Every row comes from one small tree of marks. The marks that hang from a mark follow it in brackets, in alphabetical order. Every link used is in the known rows. Which tree was each row made from?
Each row is shifted at random along 3 fixed directions that mean nothing.
Known rows:
tavag{mesi{luros pibino tagefo{madi toki}}}: [ 175  -22 -185 -234  186   20  -36   16   26 -206 -100  -97   57   60
 -146 -279 -120 -135   46 -444   93   34   89  138  126  257 -123  -88
  356  101  148  -90 -209   39  -96   98  272 -237  300  -52 -110   22
 -148   56 -199 -107  116   86 -199 -156  195  -26]
mesi{tagefo{pibob toki}}: [ 202 -170 -304   41   86 -188 -325  -29  117   45  121   33   -4   95
 -167 -226  120  106   52 -380 -128   -2  -51  224   75   66 -184  -10
  272   38  456  -24 -244 -100 -269   65  -10  -51  313  361   -7  113
 -116  203 -177 -140 -112  -35 -253 -161  216   94]
tavag{mesi{tagefo} sigi{luros madi{toki{pibino}}} zali}: [ 184 -212 -356    1   29 -105 -139   81  -16   72   43 -110  108  102
  287    6   60   -9 -294   53 -398  -54  -51  -19   35  161  432  129
  147 -114  522  227 -113    7 -252  -24   47   76  155 -230  118  120
  105  220  191 -129 -151 -204  -11 -138  113   40]
madi{sigi{luros{gorede} toki{pibino tagefo}}}: [ 346   57  -45 -209  -14  100  307  127 -136 -200  134  -76  115   77
   81 -206  -69 -126   75 -116  -47   18  266  203   86  303  295  -55
  255  -92  157    8   79   66    7  115  309 -551   30 -127   73  160
  -58  146   -2    0  -69 -212 -113    0   44 -239]
toki{madi{sigi} mesi{luros} pibino{zali} tagefo}: [ 218  -46   97 -405   46  259  207  115   77 -491    8 -161  107   71
 -106  -81  268   31  -37 -519  -26  -20  245  266  363  107 -266    1
  144   47   52  -28 -354  -27  348 -122  351  125   35  -50   68  155
  -82   57 -298 -166 -104 -470 -350  -27  253 -292]
madi{sigi{luros} toki{pibino{mesi{tagefo}}}}: [ 370  -50 -189  -10  215 -191 -451  -50   95    6  -90  -85  -49   54
  -89 -103  314    3   75 -317 -156   31 -124  416   34   47 -105  -14
  -62 -248  684  193 -264 -171 -141   22   68 -215  377  376   48  168
 -185  248  -62 -236 -355 -219 -291 -285  255 -186]
tavag{mesi{pibino tagefo} sigi{luros madi{toki}} zali}: [  94 -136 -322  -20   57 -101   46  130  -98   15   47 -170  170  106
  278  -38 -146 -106 -261  140 -293    4    6 -125  -32  353  604   70
  271 -154  379  192   18  101 -255  101  126 -262  199 -406   39   61
   78  188  229  -37    9  -99   26 -122   47  114]
mesi{luros pibino tagefo{madi pibob{toki}} zali{tavag}}: [-198 -177 -340  112   -4 -260   71  143  147  -37  187  -73  119  134
 -144   60 -222 -111  -76  -70  -59    2  -61 -250  -77  292  218   41
  301  -42  130   10 -118  -57 -204   52  -37 -377  373 -271  -47   93
  -40  183   55   21  203   62 -155   41   29  265]
pibino{mesi{luros tagefo} zali{tavag{sigi}}}: [ 137   58 -183 -338  106  -57   84   50  -27 -177   -7   -8   51   78
 -162  -33  113 -146   -5  -20  -37   86   68  191   27  156  110   -9
   67  -37  140   53 -121  -94  -39   77  114 -322  341   -8   55   49
 -197   86  -93 -110  -89 -142 -338  -79  129 -198]
pibob{pibino{mesi{zali}}}: [-157 -185 -275  188   32 -452 -265   71  -52   39  127 -201  242  184
   20  -98  -59  -76   58   -3 -202   91 -279   22 -175  152  400   -1
  -11 -201  702  164  -11 -233 -330  236   44 -514  508  201  172  206
  -60  276   88  -31 -187 -148 -105 -267   14  288]
madi{sigi{luros{gorede zali}} toki{tagefo{pibob}}}: [ 140 -130 -272   62  -67   26  118  109  -17  -52  390  -22 -151  125
   41  -29  198  195 -300   72 -325 -113  176    1  104  205   37  103
   54  -68   77  -18 -149 -196   -3 -136  -90 -134 -150  -89  138  129
   52  243  -29 -113   20 -493  -94   96   98  -41]
toki{madi pibino{mesi} sigi tagefo}: [ 113 -392 -100  118 -113 -330 -122   46  -13 -192  354 -129  138  173
   44   19  223   88 -234 -285 -466  -90 -174  -91   37  -47  401  143
  -30 -178  783  192 -221  -59 -300   35   24 -153  159  -96  221  276
  148  351  150 -102    3 -249 -123 -279   25 -107]
madi{sigi{luros toki}}: [ 131  -59 -113 -166  -10  240  380  169 -117   35  280   -6   11  134
  207 -213  249  136 -282  122 -240 -115  330  181  217   92   29   27
  279   60   -5  108  -47   36   59  -61  112  -90 -153 -168   21   68
   32  133   75  -93   92 -293  -44   82   58  150]
mesi{luros{sigi} pibino tagefo{pibob toki} zali{gorede}}: [-145 -226 -346   50  -41 -106  212  197  140  -21  388  -76 -100  145
  -78  -70 -161   66 -282  142 -262  -83   13 -397  -93  361  193   72
  139    7  -30   97  -86  -36 -327   11  -69 -311  127 -323  -97   30
   77  247  135  -28  500 -229  -90   48   -1  434]
luros{gorede pibino{mesi{tagefo} zali{tavag{sigi{madi}}}}}: [  61 -230  -75 -375   28  262  414  186 -116 -127  330   52  -16  193
  109  126  265  104 -360  143 -277 -218  259  -29  258   11   84  153
  -55 -191 -218   45 -244 -108 -101 -209  -19   48 -337 -386   90    4
  124  117  -88 -127  208 -148 -192  125  143  -72]
mesi{luros{gorede sigi{madi}} pibino{zali{tavag}}}: [ 234 -250 -173 -638  182  205 -218   91   94 -177  -74   84  103   83
 -160  -38  294 -101    2 -421  -33  -81  228  540  249   -5 -458   32
  -49  -98  130  116 -280 -225  -37 -119   59  100  203  138   22   44
 -126   54 -320 -261 -216  -47 -453  -94  378 -183]
tavag{sigi{madi{toki}} zali{gorede}}: [  91 -338 -335   15  -40 -157 -294   39  -24  119   70  -24  134   98
  166  -12  253    5 -145 -173 -361  -47  -80  261   34  102  209  133
   84  -93  633   97  -56 -153 -306  -43  -84   27  216   38  233  129
   29  262  123 -216 -410 -216 -149 -135  150  140]
luros{gorede sigi{toki{madi mesi}}}: [ 346 -219 -221 -216   74  -75 -246  -34  -48 -208   29  114   58   34
    6 -320  160 -183   -1 -312  -76   15  116  367   85   40  -57    3
  144  -70  432  -21  -95  -36 -234  169  217 -249  230  173  124  145
  -77  195 -185 -153 -156  -27 -235 -135  114 -391]
luros{pibino{zali} sigi}: [  63 -196 -120 -158   43  -39 -100  159  -68    5  158 -115   73  146
   50   30  114  -24 -161 -133 -201  -74   77  116   83   66   14   13
  -20 -116  360  149  -73 -142 -105  134   26 -282  165   47   79   97
  -47  124  -33 -114  -90 -314 -286  -81  137  222]
luros{pibino zali{gorede tavag{mesi}}}: [  98 -107 -242  -15 -126  -57  140  144 -130  -35  285   78   55  149
  178  156   28   32 -241  177 -209  -89   61 -115   15  -47  304  112
  -46  -70  104   50  -89 -220 -202   26  -36 -320  -40 -213  195   86
   67  152   -3 -112  -52 -371 -175  -16   42   50]
pibino{mesi{tagefo} zali{gorede{luros} tavag}}: [  65  -75 -296  -42  -32 -161   27  -15   -3  -22  276   95 -112  136
 -115  158  232   61 -112  137 -234  -16  -97   16  -37  -83  237  132
 -119 -112  167   60 -167 -263 -248 -125 -101 -192   59   91  233  121
  -29  204  -33 -129  -82 -355 -287  -98   77 -227]
pibino{mesi zali{gorede tavag}}: [ 105  -95 -127 -386   51  109  -10   -7   25  -66  156  153  -32  122
 -134   -5  523  138  -40 -117 -140  -44   77  476  181 -245 -198   77
 -129  -21  104  -39 -295 -362  -33 -172  -26  103    1  250  170   62
 -101  136 -247 -242 -324 -435 -428 -100  199 -113]
mesi{luros{pibino{zali} sigi} tagefo{madi}}: [ -67 -168 -151 -162   36   67  233  200  -70 -130  251 -185    3  146
  -23   92  -49 -100 -293  -97 -118 -113  202 -237  125  285   41   34
  173    7  -92   57  -87   25   -2   13   70 -236   12 -332   14   36
    1   73   -7  -23  311  -71 -207   83   97  224]
pibob{madi{toki{sigi{luros} tagefo}}}: [   4 -115  -88  -95  -68  148  421  174 -124 -160  275 -147   43  125
  107 -255  173   52 -168  -97 -198  -82  322   33  257  227   96   48
  233   82   64  -90  -86   78  222  -40  150 -102 -135 -341  118  112
   65  147   -8  -35   61 -258  -86   41   75  -56]
tagefo{madi pibob toki{pibino{zali{gorede}}}}: [ -10 -314  -92 -112 -130   38  -37   53  195   60  301 -108   11  171
 -217  112  242  234 -179 -493 -187 -144   35  247  157 -120 -142   63
  129   85  197 -242 -318 -229  -60 -175 -127  -14 -103  132  103  156
   45  204  -56 -177 -107 -566 -244    3   99  286]
mesi{pibino tagefo{toki{sigi}} zali{tavag}}: [ -60 -154 -184   47  -27  -15  432  240   20    8  366   46  -25  164
  134 -174   58  149 -318  154 -344 -161   65 -238   49  236  256  132
  182  -30   86  103 -133   53 -187    1  -63 -159   43 -507 -114   11
  157  232  181  -67  370  -99  -73  130    7  351]
gorede{luros{pibino{mesi{zali}} sigi{toki{tagefo}}}}: [  74 -275 -320  166  -23 -107   85  114 -116  -27  349  -16 -106  180
  152   76   97   88 -369  255 -433 -168  -23 -351   12   24  243  119
  -93  -81  300  270  -65  -79 -349    2  -69  -99  -37 -240  139  168
  122  228  128  -74  394 -264  -63  -49    1   83]
tavag{mesi sigi{luros{pibino} madi} zali}: [ 270  -61  -59 -352   25   91  125  229 -187 -145 -101 -236  352  114
  198  -29 -277 -192  -74  -79  -27   74  221  142   80  286  410  -35
  286    7  207   97   79   63  -18  207  337 -339  206 -238   95   85
  -33   -1   20  -44 -139 -303  -93 -130   89   24]
zali{gorede tavag{mesi{luros{sigi} pibino tagefo{madi}}}}: [  -4 -160 -348 -170  -66   58  408  120  -42  -40  345  116  -21  120
  105  -40  126   19 -370  180 -276 -117  131 -201  111   60  157  132
   62   95 -149   41 -202   28 -253 -175   -2 -151 -171 -470   36    0
  130  149   36  -77  338 -163 -114   36   33  -98]
gorede{luros{pibino sigi zali{tavag}}}: [ 361  -37 -119 -243  -14  101   59  219 -112 -162   -8    2   70   90
    8   89  -48  -84    6 -175   54  -33  237  158  187   42 -189   -6
   29   50   59   36  -90  -70   89   73   89 -252  140    1  131  123
 -105  -19 -219 -157    5 -452 -366   38  194 -192]
pibob{pibino{mesi zali{tavag}} toki{madi tagefo}}: [ -96 -207  -29  -60   41  -24  140   41  -37  -84  177  -83   66  163
   18 -179  358  112  -76 -180 -206 -103   23  127  255  -17   15   87
  -39 -179  231  -37 -287 -219   80 -164   62   97  -53 -204  138  165
   -2  180 -139  -77 -229 -153 -245   40   91   13]
gorede{luros{pibino zali{tavag}}}: [  50 -220 -287  143 -181  -96   64  182  -86   65  342   13    2  193
  174  298   42  135 -357  146 -326 -173   25 -201   71 -121  159  169
  -37  -45  223  182 -126 -198 -166  -71 -190 -128  -13 -113  228  177
  113  155   70 -145  162 -416 -143   19  103   69]
tavag{sigi{luros{gorede} madi} zali}: [ 176 -315 -278 -243  -16  -59 -199  106  -63   26   89  -83  233  124
  163  -40   25  -58 -170 -105 -284  -31   72  266   48  146  240  115
  135  -71  458  181   -4 -140 -231    5   41    2  223   33  208  135
   50  188   65 -147 -220 -165 -116 -148  150   -4]
sigi{madi toki{pibino{mesi{luros} zali}}}: [ 124 -136   -8 -321   69  143   24  105  -35 -216   33  -90  183  135
  -57   90  135 -131    5 -258   -5  -39  198  278  135    2  150  -43
  254 -135  187   52  -70  -57   22   81  218 -187  115   -1  106  137
 -101  102  -66  -94 -170  -90 -214  -94  139   88]
luros{pibino{mesi} sigi}: [ 311  -35   96 -511  181  273   96  177 -125 -273  -66  -63   96   92
  -51 -220  135  -67  113 -335  132    2  317  400  319   45 -389 -121
   86   30   18  -23 -184  -13  127  126  318 -164   94  111  -22   24
 -186  -31 -377 -155   23 -314 -402  -97  243  -76]
pibino{mesi{tagefo{toki{madi}}} zali}: [  42  -50   33 -178  108   52  168   74  -54 -212  168 -132  -58  127
 -145 -124  112   28  -78 -230  -23  -22  128   88  144  162   66  -17
  242  -58   30 -122 -170  -82   72   74  186 -199   34  -18   37   53
 -101  125 -134  -61   32 -196 -245    3   91  115]
sigi{luros{pibino zali{gorede}} toki}: [ 232 -221 -327   14   19 -124 -331  -15  -40   83  198   46   15  127
   94   96  137    9 -168  -24 -236 -119   17  106  -49  -80  179   91
   -7 -198  438  228  -21 -318 -316   43  -86 -138  170   75  171  176
   -2  258   57 -173 -196  -72 -223 -196  109  159]
tagefo{madi{toki} pibino pibob}: [ -17 -160 -101   40 -115  -27   20   76   50  117  161 -132  164  154
 -182   50   49   56  -50 -498  -53  -43   77  243  130   35  -72  -26
  338   85  267 -302 -187 -109  -22   -9  -24 -352   55   90   66  169
  -53  144  -36  -96  -42 -395 -144  -33  110  183]
mesi{luros{sigi} pibino zali{gorede}}: [ 112  -85 -152 -516  146  183   -1  176   89 -266  -92  -30   99   59
 -134 -217   31 -114  158 -326   95   37  203  335  174  230 -370  -60
  101   87   24   49 -136 -144   31   22  225  -45  363   66  -53   28
 -171   44 -267 -190    2 -288 -399 -108  262  113]
tavag{sigi{madi toki}}: [ 142 -283 -263 -107   -7   13   71  109 -137   51  179   30  226  135
  219 -115  204   -5 -229  -63 -315 -107  167  172  160   58  212   50
  336  -15  399  117  -19   92 -246   49   50  -60   63 -177  109  120
   58  192  132 -103  -30   28  -20  -58   69  107]

Write each row's tree:
[  53 -331  -75   97  -30 -189 -158  -19   32  157  229  -98   51  183
 -145 -127  234  130 -289 -423 -339 -156 -132  164   -2  -71   35   90
   16  -26  595  -49 -245 -165 -312   -2 -116 -225  111  -27   62  144
   70  288  157 -195   93 -200  -78 -198   14  168] : tagefo{madi pibino{mesi} toki{sigi}}
[ 149  -42 -239 -423   87  221  381  179   42  -85  120  105   81   96
   64 -133  153   83  -63   37 -131  -70  214  138  225  159  -69   85
  123   37 -139   76 -204  -61  -53 -186   72  144   52 -301  -67    5
   21  115  -87 -149  145 -207 -295   26  183    8] : mesi{pibino tagefo zali{gorede tavag{sigi{luros}}}}
[ -58 -118  -75   22  -85  -49  253  142  -51  -17  192 -200  113  177
 -132  111  -38   21 -115 -156 -113  -28  -27  -15   -5  171  166   39
   55   23   97 -106  -92 -158  -97  -72   43 -445    9 -115  169  145
   12  162  108  -77  165 -562  -68  -33  -29   88] : tagefo{madi{sigi} pibino{mesi{zali{gorede{luros}}}}}
[ 323  175  133 -542  -68  499  789  246 -153 -569  251   19   84   75
   35 -331   30   30  -49  -49   82    4  607  146  330  232   11   -4
  323  232 -518 -235  -67  107  453  -22  445  -46 -216 -444   66   30
   22   -6 -326  -60  203 -635 -251   96   43 -404] : toki{mesi sigi{luros{zali{gorede}}} tagefo}
[  50 -112   37 -425    1  283  198  181  -67 -176  170  -54   21  155
   24  -26   93   32  -54 -216  -32 -106  297  268  266   71 -149   17
   91  -74  -78  -97 -140 -216  108  -40  133 -101  -81   24   83   55
  -37   38 -252 -144  -56 -355 -293   50  224   76] : luros{gorede pibino{zali}}
[ 106 -117 -209  -59  -96  -45  179   28  -63   26  314   49  -20  155
  -82  100  241  108 -193   23 -342 -101  -22  -16   46  -79  166  130
 -197  -42  206   44 -166 -233 -213 -158  -80 -166 -110 -104  205  162
   46  198    6 -103   73 -498 -237  -80   52 -234] : toki{tagefo{pibino{mesi zali{gorede{luros{sigi}} tavag}}}}
[-131 -172 -310 -152   47  -43  -40   41   99  -55  233  -30  -32  132
  -44   25  141   36 -139  -68 -233  -77  -23  -31   46  132   60   95
   74 -132  176  168 -176 -200 -213 -120  -39  -21  203  -41   34   56
  -14  208  -19 -135   49  -71 -266 -137  197  207] : mesi{luros pibino{zali{gorede}} tagefo}
[  70 -223 -348    2   21 -139 -142  -62   17 -186  228    9   90  107
  -64 -117  222   20 -214 -278 -264  -47   -9   33  116  -24  -77   86
  153  129  386   54 -264 -104 -188  -50   86   94  185   66  146  161
    0  209 -165 -133   96  -36 -186 -226  161 -252] : toki{mesi{luros} tagefo{madi}}
[  -7 -251 -163   52 -124  -47  134  153  154  -42  386   17  -30  169
  -28 -227  169  270 -365   -7 -356  -93   58    2   37   13   23  102
  166  144  224  -48 -236  -67 -136   26  -54  -26   79  -75   -1   97
  126  243   25 -161  218 -566  -55   -3  -11  216] : tagefo{pibob toki{mesi{zali} sigi}}
[ -13 -238 -141  139  -73  -64   28    3   28  164  272  -61   79  167
  -34 -130  154  144 -345 -329 -287 -165  -24   78   77  -94    0   87
  188   83  360 -123 -252 -106 -215  -30  -25 -153  -29  -63   45  131
   93  237   63 -145  207 -228  -33  -92   36  118] : tagefo{madi pibino toki{mesi}}
[ 123 -268 -103 -341   37  119  136  207   48 -262  231  -17  185  160
   65 -136   56   21 -246  -46 -225  -82  214  135   93   99  136  113
  119 -106  120  143 -154  -71  -94   -6  168  -20  112 -231   41   91
  144  189  -51 -152  166 -271 -101 -145  102 -120] : toki{mesi{pibino zali} sigi{luros{gorede} madi}}
[ -67 -206 -208  176  -49  -90   43   33  -34  144  287   13   51  151
  137 -236  176  140 -158 -128 -360 -154  -16   -6  154   11   69   99
  157  -60  447   50 -161 -144 -185  -72   -3   68   32 -133   81  149
   55  237   15  -71   32 -101  -65  -64   89  124] : pibob{toki{tagefo{pibino}}}
[ -63  -99 -344  -37   54   20  183  138  -35  -78  252   52  -17  140
  190 -197   96  124 -227  182 -277  -62   51 -149  143  130   86   82
  232  106   85   75 -192  -68 -143  -25  101  201   56 -137   35   26
   68  146  -73  -73  168 -219  -50  -18  103  209] : tavag{mesi{tagefo zali}}
[ 171 -258 -147 -154  -58  -28   11   66   23 -199  249  -24  173  131
 -156 -155  211  108  -35 -508 -174  -33  129  226  220   77 -142   27
  272  182  322 -151 -232   -5  -45  -44   50   32  108   29  106  160
   15  157 -177 -109  -61 -278 -247 -113  127  -87] : toki{sigi tagefo{madi pibob}}
[ 261 -186  -58 -133 -118   51   -8  126  194 -109  257  -40   12  136
  -73 -105  144  227 -270 -214 -226  -97  136  190   95 -112  -57   74
   99   62  246  -27 -293  -96   17   -4    7  -22   80   10   27  161
   83  207  -59 -214   74 -688 -183  -84   64  -16] : tagefo{pibob toki{mesi pibino sigi{luros{zali}}}}
[ 230 -228 -151  -37   35  -71 -270   59   45   85  132  -27  -44  127
   49 -104  322  111 -213 -244 -323 -115   55  305  109  -52  -94   84
  -21 -116  585  169 -199 -191 -127  -11  -68  -46  208  101   56  157
   -8  219   29 -272 -174 -264 -212 -205  217   35] : madi{toki{sigi{luros{pibino}}}}
